regolon: [  33   54   38   88   -1  -19  -86   33 -165  -28 -140 -211  -57  -73
   24   43   42 -244  -87  -36   65  -12 -189   52  -47  -19  180 -103
 -175   65   83]
nengep: [  95  140   95  -90  153   64   41   36  -70 -100 -263 -127 -187   16
 -165 -110   84   63   22   16 -116  -79 -197   53 -134  229 -104  217
 -106   52 -157]
regolon: [ 158 -107  -74  -94  -97  169  -10  -43  -65  -71 -193 -140 -395  -13
  -16  -77  -42    8  -34  236 -265 -184 -204  200  -75   57  -28   40
  -74   25 -123]
nengep: [-216   77  134   72   53  -24 -130  190  -35   94  -72  -42  144 -180
 -184 -127  121 -193  -37  -58 -197  214    7  -84  -67  155  -29    9
  112 -127   30]
dukadevi: [-104  -73   53  -19   93  -49  214  -76  -49  -38   60  261   -8  100
 -129  102   16   76   85  -53  128  -15  106  108   84 -108  -17    7
   82  105  -78]
regolon: [  54   -2 -109   28   83  119   65 -196 -218  -76 -280  106 -377    9
   18  163  -11    8  120   17  108 -191 -363   73 -161    7  102   50
 -126  183   46]
dukadevi: [ -48    4  -39    0   99  -55 -146   86  -25  -99 -184 -138  148  -34
   33 -149   40  -49   16   30   15   21   61   35  -12    7   60 -102
 -165   22  -61]
regolon: [ -43 -181 -138 -205   23 -222   94  -94  188  -58  272  211  213   51
  137   90  -70  180   -8   64   36   69  290  170  263 -310   -1 -194
  170  -41  -27]
nengep: [ -84  -29   66   24   33  100  -87  123  -47   -3  -72  -15   37  -80
  -98 -156   55 -137   -9   56  -92   36  108  -28   25  127  -28   74
   13  -16  -35]
regolon: [  59   43  -75   99  -99   50 -162  -69  -74 -103  -28 -217  -98  145
  186    2  -75 -124  -37    3  199 -143   -8   20  -53 -120  183 -225
 -247  138   71]
fufifep: [-181  -30   67  190  -64  175 -145  256   16   97 -167    9  129  -94
 -200 -241   74  -81   54   39 -137  131  209 -104  -37  231  -86   34
   15  -60  -74]
didvivog: [ -83 -112  -42   -1  -48  -27  -91  -69   23  -71   49   63 -127   42
  113   45  -44   45   -6   69   51   41  149  133   92 -200   70 -186
 -101    1 -103]
dukadevi: [ 112  -79 -194 -145  -98 -110   -3  -79  228  -13  262   25  157   68
  242   64 -125  156  -54   65   30  -22  164   39  160 -201   10 -153
  120  -62  112]
rakoter: [ 190  302  287   71    2  333  138  156   24  127   99  -48 -215   29
 -257  -54   32  -58  -82 -155  -63 -138 -181 -287 -113  487 -205  608
  211  -75  240]
rakoter: [ -40   44  -26 -104  114  -60  -72    2   90   11  -12   94   21 -131
   45   13   35  105   11   -4  -91  131  -29  -57   13   56  -66   97
   77 -129   13]
fufifep: [-325 -131  220  204   76 -102  208  -18 -230   45   63  294  102   44
 -236  116   85 -144  105 -160  226  113  169   56   65 -183   77  -93
   -4  118 -141]
regolon: [ 346  241   48  -63   -4  241   78   28   24  -28  -44 -185 -270   77
  -44    4  -24    6  -93  -26   -2 -246 -271  -80  -83  310  -70  358
   29   57  207]
rakoter: [ -29  -35  -98   12  -89 -115   -4  -25  126  102  127   59  131  -42
   97   90  -50   97   -3  -29  -40   94   -3  -37    5 -116    4 -126
  119 -118   99]
didvivog: [ -56 -103  -52  -53   32   24   60   55   79   63   35  136  144  -72
  -62 -112  -19   74   63   59 -177  -13   60  -57    3   66 -120  120
  216 -117   44]
dukadevi: [-210  245  277  234   73  -27 -120  227  -41   69    0  -76  149  -45
 -183  -23  128 -211  -69 -267  135  222   74 -148  -38  134   62   11
  -35  -56  120]
fufifep: [  26    1 -105 -181  -42  -34   24  -55  200   45  177  104  128   40
   34  -39  -31  189   26   69 -146   56  147  -70   42   38 -179   26
  233  -60  -49]
nengep: [  -5  159  263   45   64   75  -27  344   89  194   -3  -93  261 -250
 -256 -220  149  -95  -83  -86 -260  214   22 -282  -14  438 -224  424
  180 -256   35]
nengep: [ 194  109   68  -65  130   10   86  -56 -159  -96  -69 -131 -103    5
   20   79   35 -137  -64  -54  154 -147 -225   14    3   60   87  164
 -126  135   76]
nengep: [-108  161   77 -102  152  -71 -185  207  300   70    9   79  119 -223
  -37 -104   87  232  -36  -58 -246  331   92 -139   32  218 -202  219
  164 -358   13]
nengep: [  57  167  156  101   36   72 -241  108 -104  -52 -145 -371 -237  -98
   65 -108   17 -202 -139  -47  -77  -53 -277  -58 -167  113  105  102
 -251 -135  103]
nengep: [-404   40  294  290  188  -99 -142   57 -441  -12 -310  -17   30 -143
 -208  -16  231 -400   79 -171  179  253  -43  -41 -133   -8  183 -137
 -354  139 -260]
rakoter: [ 152   23 -101 -127 -217  229 -185  125  244   -3   68 -235 -114   57
   27 -279  -94   55 -114  227 -372 -108  124    1  -20  198 -164   38
  153 -126   35]
fufifep: [-120 -106  -73   15 -201 -155  -67   57  345  149  428  104  266    3
  160   24 -128  172  -71  -20 -104  182  310  -51  142 -238  -47 -211
  264 -306  143]
fufifep: [  35  134  174  -28  138   90   51  156   94   36  100   84   77  -64
 -117  -56   55   16  -44 -105   15   44   83 -162   91  241 -127  377
  149 -113  125]
nengep: [  62 -113 -157  -18  -22   98   94 -141 -119  -96 -167   93  -61  146
   -3   17  -16   44  139  117  159 -159   62   98   10  -31   24  -95
 -122  302 -168]
dukadevi: [ -99  143   81  143   94 -154  -73  125  -61   25 -165 -138  172  -88
  -62   21   91  -98  -18 -176   78  142 -135  -27  -99   13  113 -109
 -124  -34   76]
fufifep: [-302  -14  160  270  -79   43 -210   53 -136   61   61   49  -15  -34
  -15   12   50 -261  -10  -93  150  195  205  -96   13  -82  131 -179
 -130    4  -36]
didvivog: [ 133 -182 -190 -177  -19   73   81 -148  136  -89   66  175 -103  106
  152  -17 -119  299   92  188  -10 -159  145   77  109  -85 -110   70
   25   23 -126]
regolon: [ 104  103  183 -130  190   20  -93   53 -167  -65 -169 -167  -99 -214
  -38  -72  162 -192  -94   42  -76   96 -143  -54   31  233  -33  293
 -183    6 -181]
didvivog: [-210  -18  140  319   30   92  140   19 -271   52 -202  162  -37   71
 -257   53   72 -126  165 -153  229  -29  -40  -31 -135   29   77  -15
 -119  194  -60]
dukadevi: [ 208  -69  -89 -302   65  -67  168 -108  227  -55  160  152  -43   29
  103   58  -61  366    1  108  -86  -39   61   79  164  -36 -184  203
  131  -91 -111]
regolon: [ -86   93  136  128  -38   25 -113   47 -111   52  -38 -140  -51  -40
  -55  -45   53 -176  -37  -65  -35   71  -80  -99 -124   71   30  -14
  -92  -24  -28]
nengep: [-153   -4  233   78  136   31  128   -4 -250   -4  -99   85  -68    0
 -247  -48  111 -141   82  -69   19    0  -45  -28  -85   89  -43  163
  -56   92 -194]
nengep: [ 201  322   34  -51  127  -86 -166   55   63  -70  -52 -284   77  -41
  166   48   52  -28 -126 -152  180   57 -156 -135  -16  128   78   86
 -188  -14  163]
fufifep: [ -60 -138  -46  -11   71  -63   43  -73 -147 -138 -140  -12 -104   48
    1    2  -20  -53   36   63   35 -125  -62  236   -8 -196  133 -172
 -133  102  -70]
didvivog: [ -47  -25    4  -51  206   18   91 -144 -217 -177 -258  134 -298   47
  -77   94   51   11  104   15  126 -111 -158  200  -39  -52   80   19
 -160  204 -130]
fufifep: [-195   16   58  134  -28  -62 -141   91   -6   64   13  -44  155  -51
  -20  -75   30 -102    1  -67  -28  144   89  -84  -57  -28   37 -138
  -16  -88    8]
didvivog: [ 415  100  -91 -196  -46   51  235 -127  126    5  203 -100 -100  120
  121  102 -134  154  -79    1  -18 -309 -271  -55  -22   66  -85  271
  177  -13  254]
didvivog: [ 123  262   79  300  -76  138 -186  157  -48   77 -144 -212  -79  -85
   70  141   40 -188 -112 -202  292   61 -189 -174  -53  170  197   40
 -240   23  307]
rakoter: [ -41  132    7  -57   53  -70 -126   79  145   29  -35  -18   97  -80
   -6  -40   65  116  -12  -36  -93  202   45  -76  -13  115  -93   21
   31 -112  -49]
rakoter: [ -74  147  234   56  161  -29  -71   61 -142   21 -115  -41  -57 -157
  -92   11  148 -124  -24 -122   25  176 -125 -124  -57  157  -10  199
 -145  -48 -107]
rakoter: [  15  217   32 -134  142  -31 -271   15   90  -76  -82 -104 -104 -112
  116  -33   81   62  -62  -13  -54  184  -38  -90  -19  148  -48   98
 -117 -100  -65]
dukadevi: [ 187 -228 -216 -222 -363  276  250 -163  307   83  303  225 -212  299
  -59 -119 -206  432  100  327 -366 -252  264   55   26   57 -395  101
  411    8 -215]
rakoter: [   3  154    9    5  -86  -75    0   37  279  140  260   71   67   12
   42  119  -50  203  -61 -143  -43  146   17 -125    1    6  -92   24
  235 -217  201]
dukadevi: [ -41  -18  -36   -4  -11   30  145 -180    6   17   87  266 -162  127
  -14  159  -43  181  116  -38  100  -42   -3   -8  -29  -69  -59   26
   87   76  -43]
didvivog: [ -21   40   65  -39   59  -52  138  -34  -10   62  138  107  130   10
  -72   40   23   -7   24  -86   21   15   -2 -108    1   37  -71  121
  162   -1   41]
fufifep: [   9  214  244  164  204  147   30    0 -443 -153 -361 -176 -275   65
 -214   18  149 -365   12 -151  288 -166 -287   20 -164  186  177  138
 -345  337  -26]
rakoter: [  25  139   46   -7   42  -49  190 -117   57  130  134  201  -32   21
  -46  195    0  190   71 -173   43   38 -188 -177 -105   67 -122  205
  187  -60   90]
dukadevi: [ 103  136   69   31   77   97   40  -59 -276  -96 -185 -123 -139   58
  -80   71   87 -266  -19  -52  221 -124 -173   20  -46  113  130   40
 -180  310   10]
rakoter: [ 100 -113 -136  -52  -97   11   27 -250  -63  -68   67    0 -156  149
  202   71 -106   70   58  102  100 -171  -25   33  -29 -185   40 -115
 -133  132 -119]
didvivog: [ 168  156  144 -165  301   66  258 -246 -253 -135 -257  157 -419   54
 -144  166  130  152  138  -51  152 -114 -344    2 -111  211 -126  439
 -189  252 -310]
rakoter: [ 187  218  -35 -132   -8  -43  -28   48  271   12  148 -155   -1   38
   91    5  -69  186 -117  -70 -118  -35 -127  -61  -44   88  -85  109
  160 -189  243]
fufifep: [ -20  -77 -146 -178  109  -95  -72  -21  216  -75  187  137  201  -16
  209  -49  -81  166    9   50   13    9  227  -19  166 -124  -28    2
  134 -136  116]
didvivog: [-129  -95  -12   92 -167  115 -107  244  143  142  -14  -54  181  -82
 -152 -285  -10  -14    2  111 -352   77  181  -63  -52  156 -142  -24
  193 -192   -4]
nengep: [  23   86   73  133  -90   45 -114  158  -60  101   70 -227  192 -101
    4  -60   22 -342 -137  -73    9   20  -35 -156   -9   99  108  -11
   35  -37  259]
didvivog: [  97   59   57  -52  106   -2    5   40  -80  -40 -143 -140 -149 -120
  -27   -2   33  -77  -73    0 -110  -63 -289   61  -66   80   39  144
  -47  -64   81]
fufifep: [-160   18    6   98  106   31 -102   52 -165  -54 -293    6  -57  -75
 -107  -35   88 -139   62  -14   25   46  -79   65  -87   50  102  -92
 -119   94  -21]
dukadevi: [-323 -266  -70  181  -11  -48   -4  -66 -221  -52  -73  180  148   76
  -31  -23   -8 -179  153   33  188  -16  240  122   30 -286  182 -375
 -104  198 -111]
nengep: [  20   75  -55 -114  123 -178    9  -31   79   -2  -53   83   84 -109
   49  148   66  139    1  -58   35  180  -76   29   57  -21   -3  -14
   13  -35  -12]
didvivog: [-115   -9  -36   83  -90   14  118    5  133  130  135  233   82   76
 -103   68  -43  159   84  -79  -11   47   96  -59  -26  -13  -90  -33
  251  -51   98]
nengep: [-247  -61   32   87   76  -43  225 -120  -28  141  107  517  176   35
 -154  156   55  168  240 -141  181  159  177 -175   14  -13 -133   82
  196   78 -118]
rakoter: [  57 -142 -237 -169 -166  -28   29 -212  202  -23  211  147 -146  142
  192  102 -154  278   25  155  -87  -63  107  133   66 -231  -58 -193
  143  -21  -46]
regolon: [ 196  150   20   -7   22   99   -1  -46 -106 -101  -92 -246 -170  118
   36  -28  -26  -92  -44  -24   87 -236 -218  -17 -124   95   59   89
 -151  128   85]
rakoter: [  45  -30   58   78  -98  126   52   -8 -137   14  -57  -88  -91   70
  -93  -59    8 -120   12   47   -5 -105  -23   -7  -63   71  -10   24
  -79  126 -109]
dukadevi: [-168  -35   58   26  -36  -81  -38   94  127  120   88  199  164 -118
  -78   52   85   79    2  -25  -38  339  259  -29  149    3  -85  -55
  104 -100 -138]
regolon: [ -10  -25   36   -4 -100  -13 -106  126  143   56  133  -69    7  -97
   37  -27  -21  -26 -136   36 -151  116   90   39  101  -28   -1  -39
   85 -194   79]
didvivog: [ 174   26   -8  -43  110 -126   58   27  -96  -84  -68 -230   75  -64
   88   51  -10 -155 -112  -49   84 -142 -256  103   21  -85  181   -3
 -104   12  211]
nengep: [-268  311  264  166  206 -110 -186  214  -80   99 -185  -77  139 -220
 -210  -39  212 -173  -20 -273  -42  342 -155 -208 -183  243    4   89
  -29 -150   60]
regolon: [ 184   66  -58 -245  144  -55  -50   -1  161 -125  -59  -91  -30  -30
  118  -77   -1  232  -32   82  -95  -15  -28   40   52   77 -108  166
  -64  -92  -92]
dukadevi: [ 190  195 -109 -253  187  -83 -147  -89  169 -170  -83 -104 -137   -3
  231   26  -11  265  -32   13   13   -2 -135    8  -10   49  -40  108
 -129  -65   -3]
regolon: [  12 -138 -103 -117  158 -167  142 -117 -107  -94 -111  139  102  -44
   40  121   37   36   73   37  134   -5  -31  163  112 -167   84  -81
  -71  140 -102]
fufifep: [ 50  31  26 -39  40 -29 -16 -22  23 -88  17 -81 -94  67  62  -7 -33  53
 -35  -8  35 -67 -21  66   4 -63  26   1 -93 -20 -11]
fufifep: [  54  106   86   29   59   48 -136   62  -23  -45 -102 -143 -191  -87
   50   -6   24  -49  -82  -29   -9   13 -147   -8  -38   78   52  108
 -153  -86   52]
fufifep: [  43   75   31  209 -253   46  -95  161  146  152  257 -196  211   51
   79  -32  -92 -125 -133 -108   57    4  116 -172   10   -9   64 -104
   77 -127  300]
regolon: [ -58   67   21   87  -13   27 -149  -41 -239   -9 -269 -141 -104  -70
  -38    5  115 -218   23   19   24   90 -146  -19 -137   82   90 -129
 -238  175 -176]
rakoter: [  54 -107  -98  -48    7  -82  338 -199  -33   26   95  239  -28  116
  -26  214  -76  159  105  -41   92 -160 -145   92  -13 -174   -2   -7
  162   96   65]
dukadevi: [ -39   42  -24    1  -10   81   -2   66  195   73   98  199  148   29
  -38  -45    0  193   74  -27   25   99  250 -162   68  141 -164  130
  158  -52    2]
regolon: [ -42 -103  -93   50  -40  -82  181 -134   11   10   59  173   21  147
   15  125  -80  175  118  -43  123  -85    4   71  -29 -204   21 -139
   34   65  -11]
regolon: [  45  158  200   47   31  -80  114   48  -71   81  137  -86    5  -56
  -91  148   50 -186 -139 -192   51   40 -204  -48   -6   28   65  110
   89  -51  207]
dukadevi: [ -87  -10   51  133 -227  -36  -76  170  177  213  145 -105  120  -88
  -51  -77  -36   20  -82  -23 -285  158   19  -81  -77   13  -78  -87
  170 -290   78]
didvivog: [ 102   97   95   28  -16  -59  127  -60  -74   19  143 -101  -69   58
   13  152  -29 -115  -97 -133  104 -100 -207    0  -33  -74   94   26
   22   18  184]
fufifep: [  29  202   86  127  -32  151 -294    7 -150 -125  -36 -346 -112  135
  129 -130   -5 -304  -82  -50  209 -123   24 -142 -106   76  153  -71
 -307  151   63]
dukadevi: [  27   94   16  -19   19  104    5  -40   85   34   32  112 -158   23
   -5   22  -18  168   49  -32  -31   -9  -50 -123  -70  133 -126  204
   75  -67   19]
rakoter: [ -56 -140   66  -30  -17  -24  150  -13    0    4   47  171  -78   15
 -120   58   20   83   15   51  -37   59  122  161  122  -88  -55   -3
   46   11 -188]
didvivog: [-272 -250  -13   85   56 -155 -145  114  -95   16  -32   -8  373 -188
   46 -186   28 -213   30   63  -79  127  194    2   61 -176  108 -207
  -52 -117  -55]
[-359 -195   23  212 -112 -120 -103  112   27  103   87  108  230  -52
  -39  -63  -13  -68   37  -22  -54  203  271   39   33 -232   72 -330
   43 -144  -40]	fufifep
[ 117  -63  -15 -158  112   87  -80  -79 -122 -246 -231 -145 -282   61
   61 -142   12   13   11  198  -21 -163   -7  183   16   14    5   52
 -306  143 -298]	nengep
[-157  -88  -74   57  103  -80  163   34   29   44   18  293  336   14
  -99   35    8   72  143  -92  147   29  162  -25   71  -61    1  -41
  183   48  111]	didvivog
[ 102  141  104  -31  155  -66    2  113   61  -71   43 -135  207   23
   31  -74   24    2  -60 -119  150  -25   58  -88   68   75    2  161
  -79  -36   87]	dukadevi
[-181 -104   -3  158 -130   31 -148   69  -31   73  -18   12   39  -66
   -6  -48    7 -120    5   39  -45  126  137   -6    1  -62   60 -194
  -36  -39  -43]	regolon
[ 202   23   68 -100   34  102  -35  -68  -41  -99   56 -127 -208   24
  138  -33  -32  -24  -74   68   47 -140  -43  -40   50   51  -16  224
 -161    9  -62]	fufifep
[  24 -116  -10  140 -245   31  105   50   30   95  150  -91   -7   90
  -36   10 -117  -68  -70   10  -78 -133  -20   94  -22 -143   64 -161
  110  -57  160]	nengep
[ -49  -52  -73  -56  123 -238  -73 -214 -101  -51    9   81  -59 -132
  271  248    2   -2    5  -46  160  112 -174   38   33 -283  178 -144
 -169  -26   -4]	rakoter
[ 163  -95  -45 -240  118 -109  145 -200   35 -117   93   90 -182   22
  162  119  -64  222   -1   76    5 -110 -104  131   93 -164  -38  132
  -38  -39 -108]	dukadevi
[  85 -183 -152 -213   36 -205  124 -107  140  -94  155   12   84   57
  169    5 -129  208  -13  101  -97 -133    9  196   91 -288    1 -106
   83 -112   10]	fufifep
[  15  144  197  -89  248   25  -25   96  -33  -95  -70  -19   -4  -59
  -94 -101  115  -26  -26  -61   42   53   42  -71   56  206  -81  311
  -79  -16  -89]	nengep
[  -5 -178 -197   13    0 -100  170 -212 -161  -49  -89  183  -18   52
   74  244  -38   -6  105   23  226  -97  -99  193   44 -278  185 -260
  -58  239   15]	fufifep
[ 182  128 -221  -29 -233  -13  -30 -110  193   90  139 -147 -102   96
  182  139 -151  131  -70  -18 -104 -110 -262  -31 -160  -61   23 -171
  170  -77  311]	dukadevi
[ 275   45 -149 -252    3   85 -175  -11  146 -163  -21 -240  -62   35
  220 -161  -56   79  -92  199  -86 -131   64   28   81   96  -52   70
 -100   11  -37]	nengep
[ 223 -193 -190 -120 -347   68  221 -181  336   71  497  136 -161  271
  192  114 -290  365  -39  137 -102 -246  145   89  114 -253 -133  -48
  305 -123  114]	rakoter
[ -63   -8   15  215  -97   44 -152   10 -151  -66 -124 -210 -138   81
   64  -22  -39 -188  -27  -21  129  -93  -56   79 -103 -132  212 -254
 -276   84   32]	nengep
[-103   17   36  151 -116   36 -125  137   65    0   -2 -117  -52   53
  -37  -62  -39  -53  -69  -27  -37   17   79   92  -24  -61   82 -191
  -28  -77   98]	fufifep
